In the rows, 128 means zero.
Rows near named flat spaces through zero (a row that begins with a name and a colon came from that space):
pf-cg: [183 142  97 203 119  77 124 167 174 106 149   4  99 123  98 122  56  89
 118 106 119 170 130 142 128 104 100 148]
nm-bf: [144 146 133 213 189 120 175 114 124 202 150  96  70 110 120 106 149 171
 118  97 109  79 107 124 204 112 179 171]
rh-hj: [135  84 184  91 218  79 160 163 149 157 115  89 132 154  75 139 162 170
  41 195 101 173 117 139 148 125  84 145]
nm-bf: [105 162 105  89 161 135 104 136 139 113 120 188 163 101 150 137 176  98
 142 154 138 167 113 121 105 113 105 122]
rh-hj: [140 139 139 152 134 127 130 110 113 143 150 125 141 112 111 139 131 143
 133 129 121 110 130 118 117 135 120 136]
pf-cg: [145 165  95 187 114  87 132 156 141 146 146  82 119 107  95 158 115  84
 140  94 149 113 122  99 131 126 147 150]
sl-mf: [109 125 134 105  98 171 114 105  94  94 133 161 164 119 143 103 106 120
 156 158 144 134 133 149 119 123  83 109]
nm-bf: [124 168 106 111 163 101 135 145 127  99  99  89 147 122  79 148 130 138
 129  88 118 158 132 141 127  93 120 169]
rh-hj: [150 135 171 132 119 167 114  80 118 114 158 132 141 136 132 151  99 169
 127 129  86 117 139 138  89 141 110 123]
pf-cg: [148 156 127 169 139 117 131 124 135 170 171 116 111 101 136 128 145 155
 145 110 103  94 128  87 135 147 150 133]
pf-cg: [ 89  77 150  63 121 162 136 108 105 105  64 185 132 177 135 133 139 127
 100 137 153 132 128 173 132 123 146 117]
rh-hj: [128 158 133 112 138 149 107  97 118 113 136 165 162 112 129 156 146 138
 143 124 114 133 132 125  84 128 114 128]
rh-hj: [161 123 141 184 118 125 125 127 133 138 186  89 137 101 132  90  84 133
 135 182 112 127 125 118 125 134  71 118]
pf-cg: [ 94 120 116  68 145 103 148 156 116  98  58 124 152 152  78 142 139 128
 107 115 147 152 129 149 138 102 131 156]
nm-bf: [104 117 152  53 161 142 126 123 103 107 110 142 145 140 122 123 162 157
 121 132 123 164 143 157 139 123  98 121]
nm-bf: [164 149 143 130 209  82 128 159 188 165 161  84  99 118 131 138 172 175
  93 133  62 161 124  95 129 136 126 138]
sl-mf: [142 103 103 157  83 112 123 143 134 103 116  82 112 141 121 116  81  77
 129 115 161 143 135 152 128 120 122 120]
nm-bf: [128 115 144  61 146 126 100 131 115 100 141 113 142 128 131 124 160 133
 131 130 126 189 159 151 117 138  71  98]
sl-mf: [104  96 163  83  63 193 103  74  64 111 145 192 151 140 156 133 130 121
 159 133 161 103 155 146 108 165 111  77]
nm-bf: [186 146 111 233 110  96 133 139 182 153 163  59  82 123 129 136  71 122
 120 104  96 100 116  99 118 132 164 146]
nm-bf: [145 133  92 112 106 135  93 117 155  43  89 119 159 134 138 120  77 115
 138 123 109 183 138 163  57  95  96 128]
pf-cg: [125 132 113 112 147 104 127 152 138  97  97 101 145 135  92 146 121  95
 108 130 145 176 124 154 121  99 101 145]
pf-cg: [ 90  76 135  61 109 142 150 113 111  90  21 166 131 199 104 153 120 143
  90  98 146 118 132 174 119 113 184 143]
pf-cg: [138  76 108 131  83 122 106 142 147  76 103 120 152 141 138  98  71  65
 113 190 162 177 125 162  89 114  71 100]
pf-cg: [132 121 109 139  80 122 132 130 134  97  92 107 125 154 110 143  77 114
 127  93 135 113 133 138 109 120 159 141]
nm-bf: [122 132 116 190 144 156 140  80  85 174 148 171 116  89 150  94 162 126
 158 125 157  83 116 134 163 120 146 131]
sl-mf: [135 159 102 103 172  85 120 188 195 106 112  93 125 128 126 136 132 115
 106 137  99 192 114 116 120 104 115 144]
sl-mf: [125 159 127 100 112 147  89 127 134 125 172 166 143 104 168 144 157 108
 162 133 125 138 137  96  98 156 111  93]
pf-cg: [ 94 103 109  95  55 130 115 165 133  98  96 163 146 153 133 149 102  34
 126 157 196 137 118 128 116 137 128 101]
rh-hj: [144 106 134 135 106 116 128 123 133 144 135 119 115 136 134 125 126 155
 127 117 113 101 143 106 114 156 151 115]
nm-bf: [120 114 119 117 121 154 117  96 114 105 105 171 151 124 148 107 127 136
 140 143 131 130 129 147 101 117 119 119]
sl-mf: [137 112 165 102 133 150 121 102 116 114 138 122 130 145 130 132 121 164
 117 130 102 139 144 150 115 137 107 117]
sl-mf: [128 148 178 106 194 167 118 101 108 164 200 154 125  95 169 101 187 182
 141 164  90 142 131 124 160 144  80 106]
rh-hj: [129 103 145 110 131 124 125 105  89 116 128 132 176 115  98 115 133 153
 129 163 132 136 145 138 101 132  73 121]
rh-hj: [150 169 149 152 224  80 141 161 155 185 183  86 124  90  96 149 182 147
 100 157  96 154 110  93 154 127  94 153]
sl-mf: [147 137 105 155  69 115  98 115 124 130 150 139 141 110 130 162 127  94
 160  99 148  99 146  90  71 162 146 107]
pf-cg: [116 112 142 109 111 182 128  57  83 109 105 191 159 129 149  99 123 198
 154 126 104  86 142 143  97 129 137 124]
nm-bf: [160 143  95 210 110  57 148 214 227 177 145  70  74 133 131 143  87  80
  96 142 117 104  90  56 144 140 187 145]
nm-bf: [127 112 165 117 114 170 116  88 115 139 150 184 137 133 161 135 136 148
 129 157 116 103 129 122 103 156 127 100]
rh-hj: [126 135  92 187  73 117 137 149 128 152 144 118 106 112 138 110 101  81
 158 115 166  82 119  98 156 137 162 126]
pf-cg: [132 106 131  90 194  88 141 157 153 107  80  86 128 151  91 128 143 144
  75 138 112 194 126 164 133  96 103 151]
sl-mf: [169 162 160 109 156 118 114  99 142  95 133  81 150 142  81 194 113 201
 109  80  50 145 154 129  56 131 118 156]
sl-mf: [100 190 104 110 170 128 122 164 147 149 150 165 132  89 156 126 180 103
 153 141 132 145 104  93 160 118 127 133]
rh-hj: [124 155 134 116 162 126 124 136 141 133 135 140 137 120 122 154 152 122
 118 137 120 146 116 122 123 121 119 138]
rh-hj: [121 123 148  99  87 167 113  86  99  99 120 162 152 145 130 153 111 144
 142 110 124 108 146 139  88 143 132 115]
sl-mf: [ 96 143 103  61 141 128 109 186 145  76 113 115 134 130 144 107 130  61
 134 150 161 219 122 163 162  95  71 114]
rh-hj: [ 83 121 120  94 106 104 146 184 128 144  97 155 138 146 101 164 145  63
 110 149 188 118 107 104 156 136 151 130]
sl-mf: [145 133 126 176  59 172 117 108 146 107 149 129 112 138 172 109  46 119
 150 130 111  95 121 128 112 133 143 115]
[159 197 135 180 115 128 106 141 150 166 236 104 119  79 151 147 124 121
 168 127  98 104 126  60 125 164 114 115] -> rh-hj
[110 114 107  91 108 139 108 155 135  84 112 123 121 139 155 102 115  67
 136 138 165 186 131 166 146 111  96 102] -> nm-bf
[153 137 138 166 141 108 140 103 101 172 163  93 111 108 104 133 154 181
 143  78 108  84 151 103 137 151 152 139] -> rh-hj
[104 128 142 110  95 179 128  97 110 117 120 200 158 132 155 119 108 151
 146 159 119  88 118 119 109 135 136 120] -> sl-mf
[147 121 125 142 120 108 129 119 117 108 115  80 134 137  86 147 105 129
 121  96 131 137 145 149 109 120 120 143] -> sl-mf
[107 112 127  87  86 138 114 150 124  99 119 136 138 146 135 133 111  82
 132 141 161 149 134 138 128 136 110 103] -> nm-bf
[121 115  96 145  58 108 132 161 133 102  97  97 122 151 104 144  72  58
 130 106 178 121 127 134 130 122 148 132] -> pf-cg
[145 166 179  84 237 115 127  89 102 159 162 126 157  99  88 167 222 241
 117 106  55 141 153 111 104 141 100 150] -> nm-bf
[142 105 135 146  96 135 136 118 142 115 109 115 114 159 128 131  79 141
 112 120 112 108 128 138 112 129 153 132] -> sl-mf
[135 131 113 156 104 148 125 115 145 106 112 136 124 137 146 121  83 115
 130 128 123 121 115 142 112 111 142 134] -> nm-bf
[133 132 201  94 198 148 137 109 125 172 172 132 103 138 138 148 182 202
  98 134  74 128 132 124 155 153 125 123] -> nm-bf
[128 159 157 109 166 156 137 107 114  95 127  98 139 137 102 134 102 176
 122 113  88 151 130 168 139  97  97 159] -> sl-mf
[104 170 155 114 229  97 178 167 140 202 133 124 103 123  93 157 202 176
  92 122 100 109  99  91 204 122 169 177] -> nm-bf
[133 116 113 147 108 110 132 143 148 145 122 131 112 132 139 126 126 118
 124 127 133 107 123 103 125 140 161 123] -> rh-hj
[123 195 121  84 156 139  97 153 158  96 157 131 147 106 151 143 140 118
 150 131  98 182 124 116 115 117  90 126] -> sl-mf

Rows near named flat spaces through zero:
ng-fc: [117 139 106 136 125 154 179 150 112 146 155 129 141 107 144 162 123 129
 157  91 125 156 121  95 135 175 132 117]
jh-zq: [136  55 146 127 129 136  67  77 105 155  68 163 100 174 183 177 104 144
 155  71  84 141 114 183 142 107 117  85]
ng-fc: [ 84 111  91 187 159 134 191 128 148 141  88 147  68 126 148 155 138 125
 122  63  85 150 124 128 150  95 143  89]
ng-fc: [115  93 108 150 187 144 137 143 107 194 134 136 107 135 160 175 109 127
 158  50 121 158 121 124 143 134 146 140]
ng-fc: [140 177 116 124  81 129 177 125 151  71 145 140 143 113  91  84 147 131
 133 160 134 120 133 110 125 151 120 101]
jh-zq: [121 155 120 137 107 101 132 132 137  94  90 112 103 129 157 124 171 131
 108 109  95 144 150 105 121 109 120 140]
lf-ft: [125 173 122 110  85 134 130 116 172  89 114 139  99 135 116  83 127 103
 119 123 149 104 154  90 153 102 136 140]
lf-ft: [ 87 156 116 126  78 135 134 141 121  88  47 119  86 113 120 134 165  99
  96  79 129 116 172  61 152  87 146 144]
lf-ft: [101 156 156 181  83 135 163 152 160  90 143 140 134 128 133 115 144 136
  74 194  81 125  77 137 106 130 120  77]
lf-ft: [180 145 120 118 133 111 152  91 156 105 183 159 147 143 134  92 115 154
 161 148 123 137 117 166 120 164 103  98]
lf-ft: [139 120 113 156 121  94 154  86 157  59 129 135 104 134 143 115 194 139
 113 100  90 155 155 149 121 119  85  92]
jh-zq: [129 112 110 150 140 113 101 164  94 128 167 139 141 155  75 108 121 145
 144 147 105 130 112 135 100 133 174 143]
jh-zq: [146 100 155 129 145 116 105  85 134  96 158 148 132 138 146 134 133 127
  90 113 136 117 135 161 127 122  84 110]
ng-fc: [145 111 112  81 155 146 112 140  64 170 129 126 163 116  86 144  87 132
 188  99 172 115 137 112 128 155 150 151]
fd-ch: [113 210  89 109  92 140 184 155 153 113 127 123 114 107 121 101 108 113
 142 121 143 118 145  52 147 136 160 149]
jh-zq: [168 146 127 123 171 112 180 104 145 139 131 139 135 106 146 117 145 138
 139 116 158 144 137 154 139 149  98 127]
lf-ft: [101 134 109 121 116 134 142 186  60 192  84  90 156  94 138 190 116 145
 147 166 113 150 109 110 123 163 182 153]
fd-ch: [101 194 138  90  57 164 150 153 150 122 113 101 139  87 115 119 115  90
 105 178 183  97 142  60 157 136 145 156]
fd-ch: [114 169  88  98 104 141 155 168  99 131 135 108 149 102  83 122 104 124
 163 138 148 117 141  67 127 154 171 153]
ng-fc: [153  91 149  87 160 115  82  94  98 151 122 104 153 124 170 167 114 140
 135 118 139 129 138 159 117 136  86 137]
fd-ch: [132  65 161 106 169 143  63  90 105 179  89 152 112 149 152 167  79 117
 120  90 155 102 125 170 155  93 126 130]
jh-zq: [119 125  94 148 182 120 151 163 115 169 150 124 123 121  96 124 118 129
 141 125 140 136 127 124 129 127 173 162]
ng-fc: [169  97 127  83 187 116  97  92 103 164 147 122 147 136 164 152  89 146
 172  86 142 132 136 155 120 145  96 139]
fd-ch: [105  96 171 159  78 123  65 117 137  69 109 124 111 162 149 134 175 124
  76 126  72 129 123 136 104  92  93 100]
jh-zq: [157  63 145 114 158 139  88  96 121 164 168 125 159 147 132 142 106 144
 177 139 128 139 106 186 112 152  95 103]
ng-fc: [135  99 147 202 168  89 152 110 155  72 135 141 109 141 133 107 213 147
  79 107  76 154 121 179  92 102  70  83]
jh-zq: [152 142 146 140 121 106 116 133 137  84 151 143 144 143  80  70 154 138
 109 171 128 113 121 147 102 122 122 126]
fd-ch: [103 121 118 100 110 122  81 131 124 112 153  83 133 126 126 139 111 113
 111 150 129 110 151  98 117 114 132 159]
ng-fc: [125 137 111 135 132 119 123 125 160 112 151 131 107 146 112  93 123 121
 129 127 123 121 137 121 128 107 139 137]
lf-ft: [ 91 110 117 131  73 108  69 105 134  32  56 112  69 151  95 105 193 100
  89  73 100 108 195  86 128  46 121 134]
jh-zq: [140 142 131 139 139 117 162 134 128 114 148 128 154 114 115 115 136 147
 122 161 120 128 110 146 105 146 112 106]
fd-ch: [140 125 139  83 109 147  82 146  85 170 126 122 160 126 107 140  93 121
 153 159 172 114 127 118 140 152 164 169]
fd-ch: [146 151 109 139 125  81 117 151 102  96  61 129 109 143  88  82 184 149
 136 116 100 137 152 121 106  98 158 158]
jh-zq: [167 104 122 153 199 111 135 117 108 152 187 177 128 157 174 149 114 153
 147  51 111 163 112 161 124 160 118 125]
ng-fc: [125 123 109  94 154 166 163 148  65 210  67 144 155  94  80 157  56 137
 186 135 173 101 105 133 152 147 181 117]
lf-ft: [126 169 140 113  81 137 136 131 136 102 123 120 126 117 176 143 148 115
 113  99 130 140 145  79 139 147 106 140]
fd-ch: [ 91  93 107  91 135 151 100 158  40 187 102 114 155  97  76 188  61 117
 129 157 174  91 132 115 150 132 203 159]
lf-ft: [115 158 144 123  87 147 129 152 142 128 119 107 132 119 141 126 142 114
 124 142 131 132 124  91 128 136 124 141]
fd-ch: [144  61 120 131 134 123  98  89  96 101 186 139 147 146 142 168 142 143
 149  84 104 156 139 157 115 162  92  95]
jh-zq: [132 159 118 122 115 112 140 152 147 101 188  84 163 111  97  92 147 133
 129 197 130 130 130 112  93 151 119 147]
fd-ch: [150  58 128 178 255  82  99 112 143 188 101 128  82 171 159 121 152 155
 148  71  83 164 116 208 103  72 111 138]
fd-ch: [137  69 153 148 141 137  63 105 105 131 122 179 109 192 160 148  99 146
 145  56  73 131  97 163 114 110 115  86]
lf-ft: [133 161 160 140 114 152 148 120 183 112 212 164 138 141 163 111  84 119
  95 151 134 111  88 129 133 150 102  98]
ng-fc: [135 133 119 118 133 120 116 122 147 119 188 110 134 137 158 128 117 129
 136 120 117 139 133 115 114 144 108 140]
ng-fc: [114 132 132 114  93 142 108 130 124 145 100 118 110 127 177 165 131 111
 125 101 130 145 144  99 156 132 138 152]
lf-ft: [107 111 136 155  93 129 101 100 181  42 124 119  84 159 121  91 191 107
 112  69  88 129 158 102 111  77  73  98]
jh-zq: [149 110 131 138 168 119 130 127 133 147 158 127 143 134 114 113 129 141
 147 144 130 136 113 161 111 138 117 126]
lf-ft: [173 141 166 157 148 100 148 105 161 107 173 149 143 142 195 119 159 157
 105 135  95 160  98 177 103 158  64  99]
lf-ft: [147 149 121 111 118 121 142 133 126 137 106 122 141 114 101 105 136 133
 148 169 150 127 134 135 133 138 145 142]
jh-zq: [111 111  98 125 100 117  96 152  74 113 126 115 136 136  98 147 134 137
 142 127 101 136 142 106 113 136 168 143]
ng-fc: [135 156 109 142 132 119 141 152 164 133 111 113 104 140 100  70 162 127
 167 125 120 145 136 109 119 110 143 153]
fd-ch: [ 90 154 117 131  84 117 133 132 129  62  80 113 104 115 107 119 156 114
  80 125 112 103 158  86 125  86 131 123]
ng-fc: [133 150 141 144  89 124 128 137 124  90  90 163 116 142 100  97 156 130
 110 130 119 119 126 124 131 114 145 118]
jh-zq: [161 126 146 133 160 129 161 102 145 146 148 151 145 127 163 131 112 150
 144 129 124 140  97 173 123 155  88  88]
fd-ch: [122 192 125 164  86 126 203 133 168 102 140 180 113 121 154 117 121 131
  79 171 114 131 100 132 158 145 155  97]
[178 138 140 112 157 103 134  91 172 117 155 127 135 125 121  79 155 128
 131 153 170 130 148 164 132 131  92 145] -> jh-zq
[ 84 141 136 109  93 144 101 196  76 157  84  81 162  96  59 136 110 116
 106 221 154  89 117  95 116 117 191 168] -> fd-ch
[153 161 134 138 112  89 137 111 145  62 154 149 132 140 141  97 151 146
  90 147 103 127 130 142 110 131 106 115] -> jh-zq
[101 176 124 122 101 157 177 130 167 100 102 122 107 106 128 110 126 104
 122  95 138 107 139  70 140 110 106 108] -> fd-ch
[119 179 148  93  50 154 105 136 134 111  92 142 119 130 135 118 108 101
 110 135 156  99 139  76 160 122 153 150] -> fd-ch
[110 107 141 126 113 146 117 116 113 128  97 136 123 127 138 158 114 123
 116 114 123 116 123 131 138 117 122 102] -> jh-zq
[141 135 139 135 171 124 158 151 157 165 168  89 171 104  86  88 125 142
 143 229 147 123  91 165  92 143 115 128] -> ng-fc
[128 132 155 134 120 136 129 150 126 128 186 117 174 113 102 122 125 127
 100 204 149 117 102 140 110 156 123 129] -> ng-fc
[ 93 209 110 132  18 145 187 122 197  32  97 135  86 109 108  80 171  89
  90 134 133 111 167  52 164 106 131 108] -> lf-ft
[127 159 161 147  82 119 105 133 168  66  75 129 100 156 117  66 184 123
 106 123  95 117 130 110 104  80 100 118] -> lf-ft
[152 133 134  95 111 145 125 121 135 131 192 109 173 120 130 124 115 131
 167 157 148 136 123 123 117 180 100 127] -> jh-zq
[123  82  96 147 150  85  96 109 110 101 122 114  96 146 139 147 176 134
 119  80  90 158 170 140 120 103 127 145] -> fd-ch
[126 157 130 130 105 144 169 136 147 134 149 131 144 109 132 127 118 127
 126 170 139 130 109 125 138 157 131 114] -> ng-fc
[121 102 124 161 209 120 172 109 129 168 126 139 104 118 214 190 118 140
 110  51 102 158 115 155 136 126  93 104] -> jh-zq
[132 159 111  99 162 142 179 156 111 181 152 118 174  85  82 121  63 135
 149 197 181  97 104 129 130 159 162 138] -> fd-ch
[106 119 116 126 131 125 125 138 115 124  98 104 127 117  92 124 129 128
 127 144 122 111 134 122 114 104 138 126] -> ng-fc
[146 179 130  99  64 114 122 121 162  67 137 106 140 127 114  76 158 124
 130 174 131 121 150 100 115 135 110 139] -> ng-fc
